The symbols move the elements like this.
JN: χ>MQ, η>PB, λ>BT, γ>RR
DS: χ>HQ, η>JC, λ>RQ, γ>SG
LT: χ>ZD, η>GM, λ>PB, γ>SZ
RF: χ>CD, η>FZ, λ>SG, γ>FG
NC: χ>CP, η>SZ, λ>RR, γ>MF
NF: χ>SZ, η>BT, λ>DM, γ>JJ
GZ: χ>DN, η>MQ, λ>SZ, γ>JQ
FD: χ>JD, η>QP, λ>CL, γ>MS
TZ: χ>GM, η>PM, λ>DD, γ>BT
RH: χ>HM, η>SG, λ>GD, γ>QP
RR: χ>NC, η>NF, λ>DN, γ>FC
JQ: χ>BD, η>NC, λ>ZR, γ>DR
BP: χ>SG, η>FJ, λ>HJ, γ>RC
SD: χ>GG, η>PC, λ>JD, γ>ML
NB: χ>HB, η>JQ, λ>MF, γ>RQ
FJ: χ>DG, η>LQ, λ>HQ, γ>CD
GM: χ>HP, η>JM, λ>TZ, γ>JN
DM: χ>NF, η>ZD, λ>MQ, γ>CP
JC: χ>TR, η>NB, λ>DR, γ>DG
ZD: χ>BT, η>HP, λ>LT, γ>GZ
BT: χ>JN, η>DT, λ>ZD, γ>DN
DD: χ>TZ, η>MZ, λ>SB, γ>ZD
JZ: χ>FB, η>FD, λ>GG, γ>TH
MS: χ>ZG, η>GG, λ>QZ, γ>JM
RQ: χ>DS, η>DR, λ>LQ, γ>BP
ML: χ>MM, η>FB, λ>ZG, γ>DD
HJ: χ>BP, η>HQ, λ>FZ, γ>HM
CG: χ>QP, η>RC, λ>GJ, γ>SD
HQ: χ>FJ, η>TR, λ>DS, γ>RF
MM: χ>TH, η>QZ, λ>ML, γ>TZ
ZR: χ>JQ, η>RR, λ>JJ, γ>SR
PB: χ>LT, η>TZ, λ>DT, γ>NF
DT: χ>PB, η>DD, λ>HP, γ>DM
ZG: χ>ML, η>JZ, λ>MS, γ>SB
GJ: χ>CG, η>HM, λ>FG, γ>JD
JJ: χ>ZR, η>DN, λ>CP, γ>HB
PC: χ>CL, η>GJ, λ>GN, γ>FB
TH: χ>MZ, η>MS, λ>MM, γ>GM
JM: χ>SB, η>MM, λ>PM, γ>PB
GN: χ>PC, η>FG, λ>QP, γ>JZ
MQ: χ>DM, η>LT, λ>JN, γ>NC
CL: χ>FD, η>CG, λ>PC, γ>QZ
GG: χ>JZ, η>CL, λ>SD, γ>MM
QZ: χ>MS, η>SD, λ>FB, γ>PM
FB: χ>QZ, η>JD, λ>JZ, γ>MZ
BD: χ>FC, η>CP, λ>JQ, γ>JC
PM: χ>JM, η>ML, λ>MZ, γ>DT
TP: χ>FG, η>GD, λ>RC, γ>CL
SG: χ>RF, η>DG, λ>BP, γ>TP
HP: χ>DT, η>SB, λ>GM, γ>MQ
RC: χ>TP, η>CD, λ>HM, γ>PC
DN: χ>RR, η>DM, λ>GZ, γ>BD
QP: χ>GN, η>TP, λ>CG, γ>GG
HB: χ>SR, η>BD, λ>NB, γ>DS
SZ: χ>GZ, η>JN, λ>NF, γ>ZR
FC: χ>MF, η>JJ, λ>BD, γ>TR
CD: χ>GD, η>HJ, λ>RF, γ>GJ
LQ: χ>RQ, η>SR, λ>TR, γ>HJ
HM: χ>RC, η>RF, λ>RH, γ>GN
SB: χ>DD, η>TH, λ>JM, γ>LT
SR: χ>DR, η>FC, λ>HB, γ>HQ
TR: χ>LQ, η>HB, λ>JC, γ>FZ
GD: χ>RH, η>BP, λ>CD, γ>CG
FG: χ>GJ, η>RH, λ>TP, γ>FD
MF: χ>NB, η>ZR, λ>FC, γ>LQ
MZ: χ>PM, η>ZG, λ>TH, γ>HP
DR: χ>JC, η>MF, λ>SR, γ>FJ
JD: χ>SD, η>GN, λ>FD, γ>ZG
DG: χ>FZ, η>RQ, λ>FJ, γ>GD
CP: χ>JJ, η>GZ, λ>NC, γ>NB
FZ: χ>HJ, η>DS, λ>DG, γ>RH

The rows follow the links: the fewer symbols apart two elements are, the more alike their rows tend to be.

Each row is also shifted at random along 3 hidden directions that mean nothing.

Some elements, each with a row of numbers:
GD -> [ 893  109   56 -147  150 -121 -152 -201 -408 -618  143  163  113 -219  183 -209 -194  161 -369 -205  -37  432  381  -31  412  232  160  159   74 -389 -257  269 -229   -4 -469 -333  100 -116   63]
TZ -> [-660   96 -296  -58 -203  187  296 -142  125  194 -174 -621   70  -71 -588  -73  -34 -463  463 -320  -75   61 -193  614 -142 -201 -232 -215 -617 -213 -347 -181   -6  385  -69 -185   45  196  341]
RH -> [ 947  117   -4 -124  137  -42  -48 -292 -328 -537   73  169  278 -212  133 -212 -290   63 -329 -254  -21  415  310  316  433  146   86  252   22 -347 -512  267 -198   84 -567 -419  134  -92  121]
NF -> [-641   94  246   60 -136 -128 -192  -49  117  229 -401   80   25  950  -44   10 -259   -2  294 -161   56 -346 -131  120  -87 -218 -220 -161 -241   11  197 -545  390 -215  507  -13 -134 -485  182]
GM -> [-707   48 -339 -156    2  -70   13  277  121  209 -165 -592 -139   79 -660  -11  160 -294  187 -258 -258   20  -62  160 -253   39   30 -526 -568 -184  162 -252  106  194   67  147  -51  209  315]
JZ -> [ 519 -564 -407 -127  105  -50  437  223  654 -105  475  -90   60 -553 -224  271  356 -171 -458  108  126  -15 -328 -289 -233 -169  281   41 -322  338  152  218   12  287 -258  246    1   35  313]
DN -> [ 328  -29  403 -128   23 -209 -267  128 -150  424 -300   84 -123  730 -115  130 -285  -38  273  -12  290 -495 -151  105 -311 -274 -195 -303 -220  143  471 -413  297 -121  530  410 -159 -193  337]
LT -> [-1004    66  -174  -108    50  -200  -202   424   149   225  -360  -283  -119   532  -466   -90   204  -182    86  -263  -360   -57    38  -128  -179   142    52  -476  -406  -157   483  -359   232  -191   339   141   -97  -151   333]
MQ -> [-780  202  176  -82    7  -86  -98 -239  219  199 -409 -103  139  772 -225   -1 -392 -202  418 -426  194 -227 -174  484  -75 -314 -458 -136 -305   40   95 -491  266 -145  308  186 -135 -399  235]
CL -> [  61 -526 -427   21   80  -97  211  371  615 -253  392  187  476  -65  155  233  489   99 -766  137 -119   -3  -80 -313  192  210  489  248  127  -20  223  221   10   90 -269  365    2 -243 -201]
CD -> [ 706  274  172 -126  151 -106  -67 -495 -355 -647   94  139  185 -290  140 -156 -439   73 -180 -281  178  484  284  275  420   48  -13  246  112 -314 -469  213 -213  -94 -506 -282   73 -208  -36]
RF -> [ 526  319  175   23   73   46   37 -605 -409 -655  134  134   66 -275  231 -223 -535  114  -50 -266  152  554  268  224  538   29 -172  386  190 -275 -588  300 -230  -88 -509 -484   37 -243  -86]
MZ -> [-755 -179 -539   43 -323  214  253   52  136   -7  277 -528 -104 -344 -411  162  220 -305   42   65  -50  -77 -319  -74 -248 -181  305 -277 -511  -43 -279 -188   13  345 -152 -191   29  144 -103]
PM -> [-1431  -188  -536    61  -324   173   158   204   101   -72   281  -519     0  -112  -376   239   185  -178  -122   116  -126   -56  -263  -293  -258   -42   434  -397  -336  -234  -128  -314    63   203   -92    30   -20   -85  -419]
BT -> [-401   12  -75  164 -114  -96  -39  255  186  378 -516 -127 -116  618 -293 -572  229  -99  341 -340 -476 -174  -20  -36  -90  115 -148 -165 -470    3   61 -374  400 -107  442 -813  -30    9  787]
ZD -> [-783   18  -94  -78  -34 -212 -237  365  163  265 -438 -193 -124  594 -390 -202  191 -147   90 -261 -397 -105   30 -129 -177  112   12 -379 -364 -188  397 -392  278 -189  399  -19  -95 -125  447]
JQ -> [ 187  205  468  447 -450  231  -86  -79 -403  571 -319  280  -94  460  559 -393   66  284  567  359 -105 -665  -34  121  -96 -123 -351  168  247  187 -362 -168  163   41  607 -844   88  203 -260]
RQ -> [ 557  399  511 -119  452  -31 -312  -27 -427    1 -114  129 -538 -513   95   49 -175  109  259   82  173  367  353 -214  -45  111 -295   60  588  293  407  362 -288 -381  -78  450  -33  351  -37]
FJ -> [  52  306  265   29  238   11 -359  -57 -456 -270  -53  279 -545 -416  269 -214  -53  288  -44  112  -33  499  421 -575  125  300  -19   95  599   93  145  302 -158 -521 -118 -229   40   25 -159]
NB -> [ 194  363  503   58   65  200 -193 -103 -416  486 -208  125 -108   49  327  198 -149   66  501  377  277 -313   69  337 -123 -129 -376   -4  627  191  174   14 -168  -75  343  544   -4  368 -514]
JJ -> [ 380  257  601  182 -305  173   27 -516 -235  555 -328  147  109  547  337  -66 -448   45  763  104  399 -620 -159  726 -142 -522 -575  176   85  236 -411 -296   78  165  419 -271   31   -7  -23]
FZ -> [-346  354  210   78   62  -15 -386 -142 -473 -554   58  358 -309 -240  387  -86 -276  346 -137   84  -15  477  317 -595  312  256   92  170  603 -139  -45  209 -126 -556 -221 -221   38 -360 -460]
JM -> [-1134   -92  -540    57  -327   166   155   200   211    -8   168  -525   -62  -147  -407    88   225  -235    11    29  -213   -65  -246  -223  -246   -14   267  -350  -427  -221  -137  -290     4   262   -11  -211    78    55  -166]
RC -> [1253  -42  -38 -240  267 -146   42 -204 -138 -528  144   72  407 -244   35  -69 -210  -60 -378 -294   45  362  257  427  430  160   92  281  -81 -394 -275  340 -293  199 -583  -70   82  -29  184]
PC -> [ 693 -459 -354    5  108  -96  407   74  652 -192  263  146  549 -209  110   22  317  -27 -557  -91 -123  118  -99  206  260  157  223  394  -49   29 -127  325 -141  261 -367   17   72  -45  186]
SD -> [ 156 -578 -437   24  -20   41  390  171  803 -126  407  130  278 -327   44  101  402  -40 -553  134  -36    7 -305 -260   83   50  298  278 -135  270  -73  229    6  238 -280    4   55  -58   83]

The symbols that take the first to the second take the third to the fourth, perhaps in another order. What is the fourth?
Answer with the element's name.
A [-514 -322 -505  -13 -186  140  320  144  267  -54  392 -412 -122 -465 -393  254  202 -226 -158  196   87  -42 -389 -326 -309 -173  293 -260 -480   67 -186 -135    7  376 -194  -28   26  120  -41]
B [ -88 -106  265  188 -236 -207 -247  193 -176  438 -392  312 -152  865  129 -233  -10  214  209  112 -104 -563 -120 -267 -173  -99  -47 -133 -148  112  176 -487  433 -166  610 -381  -76 -185  250]
C [  26  451  426  162  108  217 -191 -138 -367  253 -158  251 -325 -296  402  -26  -61  193  464  316   73  125  255    7   61  119 -385  179  730  216  107  241 -228 -281  170   94   36  358 -352]
D CG

A [ -57  114  -51   80   35 -168 -356   47 -539 -678  164  374 -129  -40  368 -246  -19  394 -561    5 -319  510  397 -665  388  445  495  115  393 -431  -62  156  -61 -365 -211 -477  115 -363 -415]
B [ 512    6 -104 -108  124 -177  -89 -142 -229 -609  192  178  395  -21  225  -41 -171  148 -567 -133  -51  360  339   42  488  273  349  217  180 -474 -213  230 -113  -46 -488    9   63 -332 -293]
C [-431   50 -189 -167   26  -43   47   85  192  297 -399 -484  -44  156 -614  -85    2 -416  354 -441 -233   26  -74  405 -188  -49 -217 -351 -642 -145   69 -247   97  137  101   12  -58  187  590]
D BT

A [ 848  119  522   -2   98   -1 -197  119 -470  616 -193   99 -282  264   89  148  -49  128  365  338  193 -471   75   95 -323 -211 -244 -152  304  179  313  -77   21   66  486  471  -54  442  -40]
B [ 545  -33  464  -60   44 -183 -442  498 -564  584 -206  254 -326  571   82  167  124  241  111  453   96 -560   73 -372 -420  -23   78 -373  183  137  683 -194  177 -169  627  594  -66  182 -156]
C [-307 -477 -561 -140  -12   44  260  257  373 -103  565 -381 -157 -465 -450  495  262 -218 -389  191  180  -42 -393 -461 -366 -172  456 -244 -411  221  173  -26   17  242 -191  504  -44   47  -65]
D QZ

A [ 940  108   53 -254  286 -128   -2 -393 -149 -559  141   43  423 -190   56   39 -415   -1 -362 -298  229  423  257  547  454   48   32  251   40 -428 -375  272 -283   99 -592   93   14 -171   29]
B [ 941 -198 -187 -124  160 -202   59   92    2 -413  194  162  481 -147   94  -87  147   53 -674 -152 -202  326  259  141  372  305  352  286   -4 -372 -153  322 -170  138 -445  -67   93  -99  118]
C [ 883 -236 -226 -237  305 -224   78  146  191 -351  262  142  498 -109    7   98   76   28 -671 -157  -17  229  217  227  292  255  304  196   67 -339   69  305 -223  158 -507  491   21 -117  -12]
D GN

A [ 525 -212 -220 -239  258 -215  198  -82  369 -409  230   38  774  -13   68  279  -84    0 -581 -142  156  213   66  487  335   41  211  297  115 -252  -83  368 -196  159 -508  717   11 -303 -255]
B [-222 -268 -392  147 -220   68  366 -196  648 -401  287  277  836   24  443  -34  120  191 -482  -95 -115   19   -2  330  528  142  204  582  143 -130 -482  241  -87  130 -358 -200  100 -400 -376]
C [ 352  109  442   75  155   44 -350  388 -543  497 -191  230 -398  -21  306  -38  334  292  228  463 -112 -185  251 -370 -187  195  -52  -96  613  134  533  100  -46 -174  446  394   35  493 -312]
D DR

A [ 261 -506 -366  -60   36  -95  410  140  731 -201  431   78  361 -295   11  255  323  -40 -510   63    7    1 -220  -59   64   23  297  275  -59  207   13  293  -27  198 -334  351  -11 -104  116]
B [ 869 -599 -454  -91  113  -21  537  108  585   44  455 -200  -27 -681 -399  223  318 -281 -282   59  139   43 -378 -130 -296 -226  157   42 -474  427  -60  203  -17  441 -241   38   -5  359  659]
C [-992  -37 -456   11 -329  184  231   62  125   94  -15 -596  -43 -196 -454  -56  211 -309  131  -65 -260  -51 -149    5 -254  -65   96 -388 -535 -200 -220 -242  -23  275  -34 -347   60  141   49]
D HP

A [-901   83  -14  -47  -52 -173 -127  166  267  227 -436 -238  -41  582 -323 -166   21 -181  275 -356 -323 -113  -61    2 -151   81 -126 -281 -387 -149  223 -389  275 -122  301 -100  -65 -183  371]
B [-634  103  269   78 -192  -89 -159 -135  117  265 -326   68  107 1014   47   31 -375   22  350 -168  180 -402 -189  236 -148 -302 -271  -53 -179   53  131 -525  310 -218  453   13  -87 -478  100]
C [-154   82  329  301 -424   35  -93 -186 -124  449 -398  319  -19  839  294 -347 -189  183  476   22   19 -626 -228  181  -58 -241 -300  165 -108  101 -288 -449  377  -30  568 -891   28 -229   93]
D BD

A [ 427   48  468   34  -58  -81 -305  178 -448  560 -224  257 -202  499  232   20  -20  157  262  399  114 -609  -15  -52 -284 -141 -108 -173  227  125  317 -244  150  -12  577  242  -51  191 -152]
B [ 420  280  449   27  182   41 -300  231 -449  403 -173  239 -511 -280  312  -99  244  219  299  436 -122  -31  302 -333 -127  252 -213  -29  661  249  439  250 -154 -229  307  291    1  509 -153]
C [ 279 -443 -414   68 -230  179  648 -244  648  -40  428 -210  136 -658 -193  130  108 -233  -87   19  157  -26 -564  114 -136 -276   -1  214 -438  403 -450  159  -76  479 -295 -398   76  220  347]
D JM

A [-636 -220 -463 -147  -74  -53   22  437  -37  130   81 -582 -249 -199 -658   58  430 -335  -98    2 -345   34  -92 -358 -434   60  344 -602 -533 -207  271 -225  115  252   27  141  -35  288  194]
B [-959  -60 -117  249 -268 -106 -174  302  194  270 -499    8 -125  753 -145 -505  259    3  206 -308 -536 -143  -36 -207  -14  250  -57 -196 -288  -93  158 -462  433 -155  467 -712  -41 -187  405]
C [ 597 -367 -273 -120  217 -163  196  149  422 -299  251  171  606  -51   92  134  171   35 -656  -84  -23  108  118  186  312  226  358  295   69 -184  -46  343 -167  153 -444  432   25 -231  -97]
D FB

A [1044   19  541 -132   72 -125 -308  221 -534  672 -217  151 -318  385   61   93   31   43  261  273  161 -550    7   14 -430 -165 -161 -264   89  188  422 -218   69    1  567  347  -61  382  159]
B [ 260  414  417 -120  320   31 -226 -120 -390 -144  -88  199 -504 -510  228    3 -184  153  218  122  143  408  289 -273   89   94 -286   95  645  191  270  358 -238 -438  -64  308  -56  207 -114]
C [-1155    61  -159   -23   -75  -136   -58   213   188   184  -292  -334    28   471  -446   -58   128  -204   211  -358  -287   -25   -10    80  -116    94   -56  -318  -436  -211   192  -413   195   -53   229    -3   -40   -41   241]
D CP

A [-129 -509 -489  113  -87   58  441   53  790 -205  469   98  390 -329   99  240  241   37 -488  131  122  -57 -298 -130   72  -43  255  314  -18  210 -140  192   -8  186 -300  138  115 -227  -91]
B [-347 -638 -523  105 -101   16  359  358  593 -136  554    2   32 -344  -71  290  417  -26 -552  286  -13  -81 -392 -640 -206  -40  515   30 -227  216  118   50  125  116 -191  162  -26 -112  -91]
C [ 117  130  457  217 -260   60 -148 -180 -250  512 -273  269  -14  764  291  -69 -215  161  393  169  176 -606 -113  167 -217 -254 -234   14   36  123  -50 -355  269  -20  585 -140   44  -86 -145]
D JQ

A [-506 -304 -496  153 -397  241  386  -39  291  -17  340 -444  -75 -485 -282   22  253 -210  -52  106  -81  -68 -424 -173 -239 -174  166 -110 -582   69 -413 -110   35  424 -166 -543  115  141   57]
B [-764   49 -323  -27 -162    9   80  193  137  227 -202 -539  -70   38 -557 -195  142 -329  253 -279 -351   33  -60  175 -236   -5   -1 -371 -633 -183 -101 -276  100  219  114 -281   16  192  346]
C [ 181 -415 -381 -146  147   25  516    7  845 -176  533  -76  324 -415 -174  518  -17 -198 -414  -20  373  -23 -395   54  -86 -300   70  191 -190  314   15  176  -98  257 -320  701  -24  -58   34]
D TH

A [  -1 -424 -372 -129  167 -239   81  309  400 -404  350  190  641   69  209  222  278  183 -860   55 -138   59  130  -73  311  314  541  247  212 -278  113  281  -80    0 -385  590  -28 -359 -460]
B [-673 -531 -440  111 -112   74  377  125  737 -287  592   92  385 -143  109  416  212   30 -560  202  108  -71 -363 -280   41 -120  407  244  -49  100   24  105   41  123 -236  377   -3 -388 -439]
C [ 745   96  500  -52  -81  -76  -39 -283 -246  534 -355  111  -20  582   19   23 -410 -107  569  -58  422 -559 -156  561 -267 -469 -473  -37 -154  289   16 -324  186  116  508  111  -40   34  344]
D MF

A [ -84 -533 -426   45  -82  113  484   62  786 -201  501   30  308 -341   40  265  274   -4 -457  129   96  -61 -367 -117   40 -129  232  287 -101  272 -144  158   37  182 -311  132   51 -152   -6]
B [-612 -383 -481 -117  -17   69  355   53  507 -173  603 -309   82 -404 -330  581   89 -184 -412  235  345  -24 -441 -265 -274 -266  338 -137 -245  183   43  -56   -9  201 -213  568  -27 -182 -240]
C [ 210  328  521   86  119  156 -295   37 -418  385 -267  224 -327 -204  357    4    4  162  407  396   96 -139  212  -38 -101   39 -277   22  648  183  302  242 -169 -190  304  352  -25  402 -359]
D LQ

A [-145 -557 -475   89  -76   -4  399  244  776 -218  443  195  403 -210  181  139  339   87 -595   94  -77  -18 -287 -180  146   53  387  325   16  176  -87  204   -8  138 -220   67    0 -217 -122]
B [-366  -74 -365 -123  -73   -8  113  291   52  168  -93 -604 -221 -175 -697  -46  314 -458   52 -130 -322   45 -115  -35 -297   27  159 -539 -674 -134   35 -244   34  271   21 -108    8  326  385]
C [ -85 -505 -475  186  -70   72  415  173  809 -249  355  229  499 -187  279   76  411  150 -582   70 -154   12 -182 -128  239  158  299  468   45   96 -216  250    6  156 -265 -161   75 -223 -123]
D SB

A [ 903  271  228 -192  384 -150 -294 -155 -560 -541   65  167 -347 -416    8 -102 -266  119 -231  -82   72  570  406 -327  254  189   47  -35  226 -168   78  284 -187 -303 -354  -57  -14  -11  198]
B [ 621  330  287  -39  198    2 -154 -296 -523 -450   15  194 -421 -518  179 -291 -313  171   73 -137   46  576  350 -236  260  231 -186  206  332   20 -187  322 -180 -329 -296 -464   55   48  115]
C [ 107  -43  248   35  -90 -226 -273  209 -113  447 -375  191 -159  822  -65 -148  -78   84  222  -24  -61 -484 -105 -158 -234 -150 -113 -217 -284  159  336 -495  374 -138  630 -188  -95 -195  374]
D NF

A [-657  -90 -327 -198   86 -161 -118  487   51  211 -192 -527 -251   83 -729   65  225 -334   33 -159 -298   -1   10  -80 -371  132  144 -621 -547 -224  396 -297  114  101  111  314  -93  267  347]
B [-619 -242 -551   40 -262  133  196  195   71   85  237 -503 -253 -318 -467   11  326 -242 -120   55 -292   -8 -210 -256 -299  -15  300 -491 -592  -76 -150 -139   16  365  -34 -313   52  241  158]
C [ 180  302  294   41  247  -57 -356   90 -533 -161  -65  301 -699 -413  236 -223   50  280  -55  185 -162  445  393 -708   61  361    9   99  611  135  376  305 -109 -481   -1 -183   32  199   -8]
D JC

A [ -86 -337 -458  117 -321  203  397   26  168   88  246 -474 -146 -556 -395 -116  286 -268   38   56 -102    5 -407 -109 -295 -147  174 -157 -666  142 -426  -12   37  470 -148 -711   93  441  360]
B [ 117 -495 -403   22 -100   97  516  -16  476  -44  460 -284  -39 -606 -319  268  141 -235 -196  145  168    1 -458 -153 -324 -277  173   26 -461  343 -160   21  -22  416 -216   20   25  160  253]
C [ 429  208  248 -208  432 -302 -487   40 -632 -528  137  179 -517 -396   64   36 -171  208 -352   68   61  573  387 -639  187  334  226  -70  365 -182  403  306 -156 -531 -265  311  -76  -48  -54]
D HQ

